Look-ups in named tables: a row name and a column name give one cell, copied from the table.

kikove
|  | kek | mesave | bofon | fef | pagi | mesefip | mig | pizemu | finavod | sitomik |
|---|---|---|---|---|---|---|---|---|---|---|
| gib | 6.28 | 7.54 | 0.16 | 0.93 | 8.99 | 1.82 | 3.71 | 4.08 | 5.31 | 5.95 |
| riduv | 5.76 | 7.64 | 3.79 | 5.11 | 6.67 | 1.33 | 6.86 | 5.53 | 6.98 | 3.68 |
| dig | 3.43 | 7.60 | 7.29 | 3.12 | 5.29 | 6.93 | 4.40 | 6.65 | 6.31 | 6.64 |
| gigap | 5.34 | 5.63 | 4.16 | 0.22 | 1.45 | 7.48 | 6.78 | 3.75 | 4.59 | 2.78 |
| nen | 5.98 | 3.39 | 3.09 | 8.37 | 6.15 | 5.58 | 4.20 | 5.49 | 6.74 | 7.15 |
| sinomip | 5.15 | 5.40 | 7.04 | 7.75 | 3.93 | 4.08 | 5.70 | 6.23 | 5.00 | 1.36 |
| tum | 7.83 | 2.56 | 6.22 | 3.84 | 1.72 | 7.50 | 6.27 | 7.45 | 2.96 | 2.00 |

sitomik of riduv = 3.68
pizemu of nen = 5.49
kek of tum = 7.83
finavod of dig = 6.31
mesefip of tum = 7.50
pagi of sinomip = 3.93
bofon of riduv = 3.79
finavod of nen = 6.74
finavod of gib = 5.31
mig of riduv = 6.86
mig of gigap = 6.78
sitomik of nen = 7.15
bofon of gigap = 4.16
mesave of sinomip = 5.40

kag =
,fak,legig,gog,subo,poz
dig,162,108,69,116,127
lurimam,160,83,100,140,146
vum,155,126,64,104,114
zuzu,108,71,213,184,170
miv,163,93,81,129,137
viz,72,246,94,46,47
zabe,72,117,234,164,145
sogane,96,82,226,181,164

What is the subo of zabe in kag? 164
What is the poz of miv in kag? 137
What is the gog of viz in kag? 94
What is the legig of viz in kag? 246
What is the legig of zuzu in kag? 71
What is the fak of dig in kag? 162
What is the poz of sogane in kag? 164
What is the legig of sogane in kag? 82
What is the legig of zabe in kag? 117
What is the gog of zabe in kag? 234
Which row has the largest poz? zuzu

gukeb =
,fano,kuvas,pamuz
potam,103,159,237
fim,79,180,79
diluko,66,192,84
sez,114,151,55
davo,103,159,149
lon,106,156,114
vizate,103,159,59
dugor,149,117,66

pamuz of potam is 237
kuvas of lon is 156
pamuz of vizate is 59
kuvas of sez is 151
fano of dugor is 149
pamuz of dugor is 66
fano of potam is 103
kuvas of potam is 159
kuvas of diluko is 192
fano of sez is 114
kuvas of davo is 159
fano of davo is 103
pamuz of lon is 114

Table gasopan
           vub    zol
kov      78379  71759
ribuk    79497  41503
sapi     89901  23170
tupemik  99708  50081

kov, vub => 78379
tupemik, zol => 50081
ribuk, vub => 79497
sapi, vub => 89901
ribuk, zol => 41503
tupemik, vub => 99708
kov, zol => 71759
sapi, zol => 23170
Which row has the largest vub? tupemik

bam =
,kof,sif,gika,sapuz,zabegaf,favep
bezogur,3.68,6.49,9.57,2.41,7.13,8.21
dabab,7.76,6.14,7.00,7.15,8.90,6.66
lop,9.13,7.85,3.82,4.62,7.35,4.62

lop, sapuz => 4.62
dabab, sapuz => 7.15
bezogur, zabegaf => 7.13
lop, zabegaf => 7.35
lop, favep => 4.62
dabab, zabegaf => 8.90
bezogur, sif => 6.49
bezogur, gika => 9.57
dabab, favep => 6.66
lop, kof => 9.13
dabab, gika => 7.00
lop, sif => 7.85
bezogur, favep => 8.21
dabab, sif => 6.14
Row with the largest sapuz: dabab

Table lem
	mog	sizetar	risare	gama	pil	fiva	suk	fut	sim	tobivab
femege	213	151	141	193	76	87	84	25	60	54
bisaz	122	186	175	115	112	132	124	35	58	49
tav	217	86	88	229	94	91	86	75	97	88
vez	3	182	172	36	157	174	169	110	105	104
redipi	147	39	56	182	115	95	128	186	165	173

tobivab of femege: 54
risare of tav: 88
pil of femege: 76
fiva of vez: 174
fiva of tav: 91
gama of vez: 36
sizetar of redipi: 39
mog of femege: 213
pil of bisaz: 112
suk of bisaz: 124
sizetar of femege: 151
mog of redipi: 147

Table dezop
	gesa	bamolo
kuropet	58	184
mutik	196	152
vumik	108	96

mutik, gesa -> 196
vumik, gesa -> 108
kuropet, bamolo -> 184
kuropet, gesa -> 58
mutik, bamolo -> 152
vumik, bamolo -> 96

ludesa =
         dunitiz  vibibi    dat
ninuror    64053   65549  66888
tesozu     60362   64783  62762
vitid      60461   43287  56702
nomer      64702   24978  50074
kuvi       58972   55124  46586
pob        75926   59416  39949
vef        54189   55352  33558
kosim      21579   46941  70548
ruga       53666   87285  71173
migomob    87674   65671  34760
botigi     74032   61170  48819
kibi       33488   53598  62759
rep        52308   61095  49463
ruk        60239   56789  41712

dat of botigi is 48819
dat of tesozu is 62762
dunitiz of kibi is 33488
dunitiz of vef is 54189
dat of ruk is 41712
vibibi of ninuror is 65549
dat of vef is 33558
dunitiz of rep is 52308
dat of rep is 49463
dunitiz of ruga is 53666
vibibi of rep is 61095
Which row has the largest dunitiz? migomob

Table gez
         bon  pavasat  duvuz  viv  kizivet  tunubo  kekup  ziro  furot  bogelop
zek      682      694    400  544      555     425    425   444    273      323
solamu   413      666    636  595      241     534    600   120    531      273
tugoter  484      545    405  446      362     711    540   498    804      119
bebasak  324      912    688  471      721     462    515   371    163      492
vaso     210      398    638  491      408     559    222   590    532      254
vemir    532      455    569  547      526     222    161   550    453       97
gegovi   497      372    408  240      455     604    145   186    251      543
melugug  208       92     76  474      454     506    196   156    727      274
viz      317      191    462  241      432     596    448   462    350      346
neletub  352      422    564  617      426     491    273   280    131      585
zikik    364      208    323  532      601     498    636   267     83      251

viz, bon => 317
gegovi, furot => 251
bebasak, bogelop => 492
neletub, kekup => 273
zikik, bogelop => 251
tugoter, duvuz => 405
zikik, duvuz => 323
vaso, duvuz => 638
solamu, furot => 531
vemir, ziro => 550
zek, pavasat => 694
solamu, tunubo => 534
vaso, furot => 532
tugoter, viv => 446

Table peb
         fasupe  mirelaf
lividu      182      194
sisu        121       75
rer         175       59
kalena      143      147
tuz         159      163
kos         125       65
nuguvi      151      160
mosubep     178      239
zago        119       95
zun         138      146
tebes       114      127

fasupe of tuz is 159
fasupe of nuguvi is 151
mirelaf of kos is 65
mirelaf of tebes is 127
fasupe of zun is 138
fasupe of mosubep is 178
mirelaf of tuz is 163
mirelaf of rer is 59
mirelaf of kalena is 147
fasupe of lividu is 182

soteval
cols = lolos, komale, bev, senarol, sesigo, finukel, bil
miv: [117, 122, 223, 120, 87, 148, 128]
pim: [68, 123, 132, 142, 133, 139, 156]
kan: [104, 141, 168, 163, 86, 212, 143]
renevin: [113, 134, 99, 148, 140, 150, 138]
dep: [110, 111, 77, 105, 162, 62, 125]
botesip: [159, 123, 44, 111, 126, 99, 98]
dur: [63, 137, 139, 168, 28, 240, 147]
kabemet: [126, 125, 209, 123, 105, 144, 128]

bil of dep is 125
lolos of miv is 117
sesigo of pim is 133
sesigo of botesip is 126
finukel of botesip is 99
komale of dur is 137
bev of kabemet is 209
senarol of miv is 120
senarol of dur is 168
sesigo of renevin is 140
bil of kan is 143
senarol of pim is 142
komale of kan is 141
senarol of kabemet is 123
finukel of miv is 148
Row with the largest finukel: dur

